Each row has a hidden value. The values are split into ranges, and the group after each row names the range that its value falls in. Each part has its own value, ranges and names.
[-28  11  64   7   8 -81  35   2  37  47  18  -4  49  36 -33 -62 -69 -52
 -51 -20  11  42  32  21  28 -89  32  64 112  -7 -25 -29   3  23 -96 -31
 -49   7  48 -21 -43 -83  37  39 -63]
(17)
[  -8    1   25  -64   27  -45   -2   16   48  110    2   12   35  -23
  -31  -52   14   34    3  -35   25  -12  -24   42   14  -24   -3   -6
  139   58  -16    0   41  -32 -159  -18  -58   85   25   50  -55   28
   40  -55  -56]
(5)
[ 32 -45 -15   5   0  45 -18  22  43  41  32  30  99  48  -2 -25 -56 -10
 -46 -44 -47 -94  39  19 -77 -58  96 -71 -11  35 -11  38  23 -33 -90   0
 -53 -88 -22  29 -41 -20  38 -29   5]
(8)
[  57 -102  -25   28    1   36   -4   59   86   60   41   52   18   62
   69   86   16   52    9  -96  -19  -45  113   63  -61   28  145  -77
  -89  -30   21   60   88  -93 -182   44    4 -100  -48   36  -62 -120
   49  -59   51]
(5)
[ 128 -172    3  143  -68  105  -41   42  174  -48  123   37  -28  221
  158  206 -101  -21  -21 -127  -15    9  146  114 -125  -39  221   12
 -203 -135   19   23  169   84 -133  136   43 -263  -13   17   60 -204
   21   29   66]
(17)
[-13  -6  53 -53  26 -53   1  12  31  60  -9  25 100 -34 -48 -87 -46 -11
 -45 -30   9 -11  28  17   4 -84  58  -7 149  61 -42  15   6 -30 -76 -70
 -79  18  31  35 -63   4  41 -22 -70]
(12)
[ -45  -42   19   68   50  -18  -22   -8  -28   88   29   -1   71  105
  -30   12   18  -89  -13   57  -74   26  -56  198   29 -117   12    7
   98   63   -5 -138   18   36  -90   15   30   63   55  -64  -78   27
    9  -21   36]
(7)
[ -29  121   22   82  -85   28   76  -67   -5   90   -3 -102  101  -49
  128  -49   42  -15   90   70 -115 -190  122 -233  -68  101 -209    0
   43   73  -21  -93    9  -16 -135 -109  -87   85   32   73  -46  157
   35   84  -28]
(17)
[ -60 -109 -112 -140  156 -184  -32  -32  -35  165   -9  117   76 -107
 -170  -59   47 -123 -197  135   30 -165  -91  189 -129   -9  -38  -66
    3  194 -157  -22  136   98 -137 -207  129  -92  -71 -105  -87   68
  156  105   -1]
(17)
[ -61  -56  -58  -68   73  -74  -34    0   18   79    8   64   27  -33
 -103  -21   17  -74 -118   51   12  -71  -87  141  -57  -41  -24    5
   40  122  -56  -58   87   84  -91  -77   42   13    7  -21  -28   46
   90   57  -27]
(19)
[ 278 -140  -57   80 -132   28    3   36  230   35  130  -46 -114  239
  273  279 -224   30   54 -244   17 -101  342  -52  -39  118  284 -110
 -356 -244  203  109  179  142 -359  146  -91 -260  -73  177   88 -151
   -3   13   33]
(17)
[ -68  -15  -52  -49   67  -70  -19  -31    3  111   36   23   29  -28
  -80  -49   23 -101  -76   79  -11  -75 -108  110  -91  -26  -82    7
   30  127  -89  -51   80   92 -158  -76   65  -13   -8  -43  -26   66
   79   70  -44]
(17)
[-155  179   17  -85   29  -92    8  139 -266 -123   25   71  122  -58
 -153 -101  -40  -35  -69   70  131  -24  -51  108  -22  -19  135  -92
  -21  142    0   -4  -12 -107   72   76   42  -37  -21  137   11 -130
   -9  -21 -204]
(24)
[  -7    4   -9   60  -47   15   18  -36   66   36   14  -27   46   23
   57   -5  -46  -71   38  -25  -73  -54   43   -5   13  -28   -8   59
   56   52   56  -37  -10   34 -128  -37  -59   86   54   78  -52   84
    1   55  -55]
(7)
[-11 -22  49 -24  47 -24  -9  -1   8  77  -5  22  87  13 -43 -35  -1  -8
 -41   5 -22   3  -3  67  24 -91  34 -18 147  52 -29 -45   8 -45 -70 -39
 -69  59  41  15 -74  14  46 -42 -13]
(17)
[ -83  -42   -9  -35   57 -177   31  -27    4   88    2   21   39  -33
  -79  -50  -56 -131 -158   77   -7  -64   77   33  -19  -33  -11    7
    9   62  -99  -87   63  136  -90 -153   33  -64    1 -110  -47  -39
  104  156  -10]
(17)
[  91   -9  103   19  -25  -70   10  -12   76  -30   39  -30  128   66
   95 -102 -124 -162  -45  -45   11  220   64  142  -39  -96    4  131
  138  -33 -111  -20   71  222    3  -58  112 -251   44  -88   29  -34
  -26   87 -212]
(21)
[ -10   42   31  -18  -52  -27   24  -19   12  -58   21    6   40   33
  -15  -70 -111  -33  -53  -25   34    1   15   -7   12  -38   40   43
   67   22  -14    0    1   37  -47   36  -10   -8   26   61  -19  -38
    4   64 -124]
(8)
[ 10   1   1  28  15 -13  12 -10  -7  63  -5   1 117  62 -26 -90   5 -52
 -30  20 -46 -18 -44  85 -20 -72 -46  22 137  53 -18 -49  -4  -3 -64 -27
  15  13  28 -47 -95  23  24 -12 -25]
(18)
[ -47   28 -116   34    2   46    6   34  -59    1   30   -4   38   44
  -29 -105   39  -85   14   40  -49  -56  -36   69  -97    5   -3  -21
   41  127  -19   15  -43  -85  -77   34   43    6  -17   10  -80  -31
   24  -29  -21]
(8)
[ 149  -70   61   68  -84  -60   -2   10  101 -132   90  -40   55  170
  154  -67 -180 -193  -15  -79   56  257  144  190  -84  -84  112  144
   76  -74 -123   -5  118  284   18   30  194 -342   35  -83   74 -103
  -33   92 -200]
(19)
[ -20  -18  -24  -58   42  -47   -7  -37   60   95    4   10   66  -31
  -31  -42  -26  -84  -74   -7  -60  -30  -55   75   -7  -40  -66    4
   30   69   -3  -45   33  110 -135  -94   13   -4    4  -10  -34  122
   52   67  -83]
(18)
[ -16   -3  -20  -13    8  -35  -21   16   20   50   15   -7   38   20
  -43  -60  -30  -61  -12  -19   -8  -14  -17   75  -26  -71   45   -2
  111   71    6   -4   20   24 -149  -26  -26   33   40   33  -57   12
   14  -36  -57]
(5)
[ -55  -58  -97  -37   54  -25  -34  -26   13   67   19   47   13   -7
  -88  -37   14  -93  -97   73  -15 -112  -85  108  -86  -28  -31    3
   41  148  -66  -39   53   53  -94  -55   29   28    0  -11  -45   53
   84   60    4]
(8)
[ -57   29  -85  -16    0    0    0   53  -16    7    7    5   17  -15
  -45  -99   31  -49   -2  -20  -20  -11  -20   60  -66    5   28  -22
   61   98    2   45  -11  -63 -142    2   39    5   -4   22  -86  -55
   14  -44  -66]
(7)
[-11   8  51  12 -12   3  37 -39  45  33  -3   9 100  39   5 -51 -65 -20
 -45 -28 -59 -11   3   4  69 -62 -20  37  72  11  17 -50 -42   1 -36  -3
 -49  47  25   8 -64  36  20  57 -55]
(18)
[ -79  118   72   98 -208  157   81 -267  152 -151   65  -55 -121   78
  168  189 -174  -18   13  -87 -175   17 -103 -143  203   67 -152  166
 -236 -129  204 -101  -55  161 -277  197   61  159   37  173   -7  136
 -107  336 -201]
(21)
[ -36    7  -64    1    7  -27   25   55  -17   43  -16    6   53  -30
   -9  -92   42  -36   18   -8  -25  -41   75   23  -37   22   34  -27
   90  100   -5   24  -20  -98  -97  -52  -11   36    2   27 -108  -35
   36  -41  -28]
(7)
[ -61  117    8    2    8 -148   36   46  -95   85   18  -36  138  -44
  -25  -98  -45 -130  -27   96   38 -130   44   -5  -74    6  -85   17
   37  119  -27  -85   59  119  -44 -124  -33  -34   29   28   30   46
   31   90 -125]
(7)
[ -50  -27   -3   -4   19   -2  -39   20   32   31   26    8   44   18
  -61  -40  -46  -64  -38  -18  -36  -18   -9   70  -26 -119   92  -13
   92   79  -10  -23    7   14 -100  -25  -61   35   50   32  -38   12
   29  -29  -24]
(24)
[-104  119  155  -79   56 -126  -22   53 -217  -59  -29   79  259  -55
 -171  -83  -89  -39 -155   75   63  -13  -59  121   34 -173  116  -88
  105   91  -22  -81   19   -5   88  -58   -7  -58   44   54  -42  -24
  -15   -8 -173]
(5)
[ -69   36   73  -47   29  -22  -32   60  -14    2   27   40   85  -15
  -88  -39  -67  -14  -61  -12   51   -5  -40   62    4 -123   95    6
  104   79  -12  -30   19  -11    3    8 -112   47   61  101   28  -19
   26  -24  -98]
(24)
[ -18   33  -19   53  -89   73   18  -85   95  -16    2  -21   32  -21
   83   26  -51  -53   40  -58 -126  -59    4  -46   29    1  -37   66
   -5   41  109  -20  -26   44 -174  -32  -28  105   48  129  -64  153
  -26  100 -111]
(21)
[ -21   69   -9  115  -60    1   58   25  -22  107   -8  -82  119    4
   77 -101   56  -25   60   80  -64 -205  162 -175 -127   60 -135   -3
  109   94  -63  -75   24  -48  -58 -103 -104   35   43   -6  -60   15
   50   11   59]
(5)
[  39    6   14   22  -21  -62   64   14   29  108    4  -35   73   26
   58  -66  -48   -6    7    1    4 -116  191 -117  -11   38    2  -17
   79   25  -33  -10    5  -41  -72  -61 -136   11    6   30  -49  -39
   64   21   17]
(24)
[ -64   26   93  -14   -3 -114   56  -17   10    0    8  -37   -3  113
  -78  -55 -184  -57 -193  -20  -13   82  105  -48  143 -102   68   -5
   40 -108   -4  -94  -49   98  -51   41  -79  -43   37 -109  -37 -219
   20   97  -13]
(8)
[ -14  -24  -59  -12  -11  -45   13  -95   43  -19   60   33   66  -28
   25  -68  -94 -202  -83   67   -4  -70  -35   70 -136   14  -75  102
  -57  127 -129   15   71  186  -58  -93  142 -170  -39   -8   17   81
   50  242 -165]
(12)
[ 18 -71   2  76 -16  66   3   6  80  15  41  43  96 106  28   4 -70 -40
 -29 -47 -60 -49  12  77 -11 -87  73  43  -4  21  21 -21  -8  -7  -6  43
 -35 -20  12   9 -33 -12  27  37  10]
(18)
[ -4 -36  21 -15  13 -76   9  31  58  51  -1  25  63   3 -34 -62 -45 -34
 -19 -51  12  13  45  68  22 -90  85  40 137  42   2  -9  14   5 -87 -61
 -49  49  49  24 -60   0  47 -14 -57]
(19)
[   1  -36  -17  -46   78  -87    5  -17   31  119    7   24   84   -4
  -41  -57  -18 -112  -78   28  -18   -8  -38  123  -12  -56  -45   33
   79   75  -37  -41   30   79  -85 -107    1  -19    6  -36  -40   58
   71   58  -64]
(19)
[   8   24   -4  -41   -5  -37   24   14   23   46    4   16   94  -15
  -37 -134  -56  -18  -16  -30   20  -60   11  -15  -30  -42   30   12
  126   78  -27   55  -20  -45  -77  -40  -66   17    6   54  -59    9
   39  -10  -90]
(8)
[  17  -92   19   -7 -122   54  -70   28   60  -84   97  -73  -97  113
  216   80  -23   51   27   43   28   29  231   71  -48  166  -24 -109
  -51   74 -224 -276  259  316  121  200  175 -101    3  -18  198  150
   24   38   33]
(18)
[ -33   73  -76   42  -40   -8   29   17  -47   27    8  -46   73   -5
  -10 -144   15  -77   23   50  -33 -132   42  -69 -134   18  -52   -7
   94  120  -42   14  -11  -43 -111  -63  -14    1   14   21  -78   -2
   31    0  -38]
(17)
[  49  -85   22   60  -19  -12   14    8   62   40   69   16   11  162
   46   93 -108   -2  -61  -57  -22  -40  120   47    7  -34  151  -57
 -122  -91   22  -23   66   32 -148   93  -11 -123  -29  -25  -25 -152
   31   30   65]
(17)
[  -2   -3   22  -13   41  -64   -6    3    2   93   16  -13   50   31
  -27  -35   -2  -54   -1    7   -5   27   -9   99   10  -72   19    1
  136   47  -10  -45   28   10 -148  -38  -29   48   44   13  -61   18
   30  -39  -44]
(24)
[ -10   94   10  185  -74 -107  107   33   -5  160    6 -139  155   19
  141 -121   13 -136  111   84  -89 -151  239 -149 -100   48 -172   91
  103   63  -38 -137   25   96  -75 -189  -69   -3   72  -77  -31   54
   35   91    7]
(21)
[ 100 -217  -25  124  -59  121  -42   72  209   21  111   82  -21  182
  126  223  -78   78    1 -157  -30 -129  166   67 -101  -24  275  -52
 -239  -94   53   39  157  -12 -152  139  -39 -151  -37   58   31 -147
   61  -20  159]
(8)
[  36   93   -6  141  -75  -82  110   46    5  146  -15 -144  138   11
  145 -144   15  -89  102   59  -58 -173  292 -232 -104   81 -165   53
  144   52  -35  -90    4   21  -41 -191 -156   16   64  -17  -31   30
   63   44   22]
(19)
[ -47   73 -135   28  -54  -38   80   32  -52   14  -15  -38   17  -60
   54 -113   80  -49   89    9  -57  -99  129  -71  -75  148  -45  -39
   -2  105   18   34  -30 -107 -179  -65   76   33  -40   46 -130    8
   39   12  -59]
(19)
[ -51   56   32    6   14   -6  -20   44  -70   -8   29   26  124   51
  -76  -60  -52  -55  -56   38   19  -37  -85  106  -20 -110   27   12
   80   88    3  -71    6   17   31   36  -36   20   46   48    7    5
    6   -5  -82]
(19)
[ -63   38  -14   21    3   27  -22   14 -101  -37   19   30  113   58
  -93  -86  -27  -57  -66   71  -16  -75  -80   86  -59  -95   38  -28
   85  118  -37  -46  -17  -41   15   42    9   10   24   16  -61  -19
    9  -14  -30]
(8)
[ -70   78   87  -24    5  -58   47  -37   -4   31   24  -71   -7  113
  -70  -62 -155  -55 -186    7  -39   65   35  -84  107  -75  -31  -24
   24  -97  -14  -97  -55   94  -79   66 -101  -48   26 -100   -7 -189
   10   89  -23]
(17)
[ -14  -11   31  -19   43  -45  -15  -18  -20   77   -2    0   87   21
  -43  -42   -7  -49  -41   24  -39    1  -12   89    8  -86   19  -41
  126   57  -27  -54   20    5 -121  -50  -14   21   32  -12  -89   32
   25  -31  -25]
(12)
[  22 -144  -58  -90   67  -92  -11  -10  143  131   58  101   29  -15
   -7   51  -62  -59 -191   -3   33 -138    8  102 -117   55  -35  -10
 -199   37 -111  -13  196  215  -97  -78   93 -235 -100  -84   68    3
  140  192  -14]
(18)
[  22  -24   18   54  -50   40    5  -57   90   27   62    1    4   58
   89  108  -35   -7   40  -62  -66  -38    7   31  -18   -4   32    9
  -95  -34   58  -16   77   38 -253   38   35  -15    1   80  -30   45
    7   54  -49]
(17)
[-115   78  107  -13   -9  -63  -26  109 -100  -66   22   81  151    3
 -124  -40  -97   12  -70    7   91  -29  -59  131   36 -145  154    9
   71   92   20  -85   38   17   92   69  -36   46   72   93   33  -39
  -20  -14 -128]
(21)
[ -29   41  -23  -59  -11 -145   61   23  -43  -70    5    1    7  -85
   42 -105   34  -95   29  -46   19  193  106  109  -40   74   59   -4
   21   17  -72   69   47    1 -209  -74  268 -168  -49  -29 -110  -88
   15   34 -225]
(17)
[-167  -14  -63  -52   19 -289   66  -27  -30   12   32   18  -77   42
 -194  -81 -196 -176 -300   77   46  -83   72    8   17  -26   53   -7
 -147  -10  -80  -86   54  264 -156  -53  128 -154  -42 -221  -37 -243
   92  272   -8]
(8)
[-34  -5 -54  47 -12  47 -31  10  14  17  25  -5  50  80 -50 -64  -2 -64
 -29  10 -57 -51 -93  95 -68 -85 -19  20  86  83   5 -53  10  33 -86  31
  19  35  44 -19 -52  25  12 -21  -4]
(18)
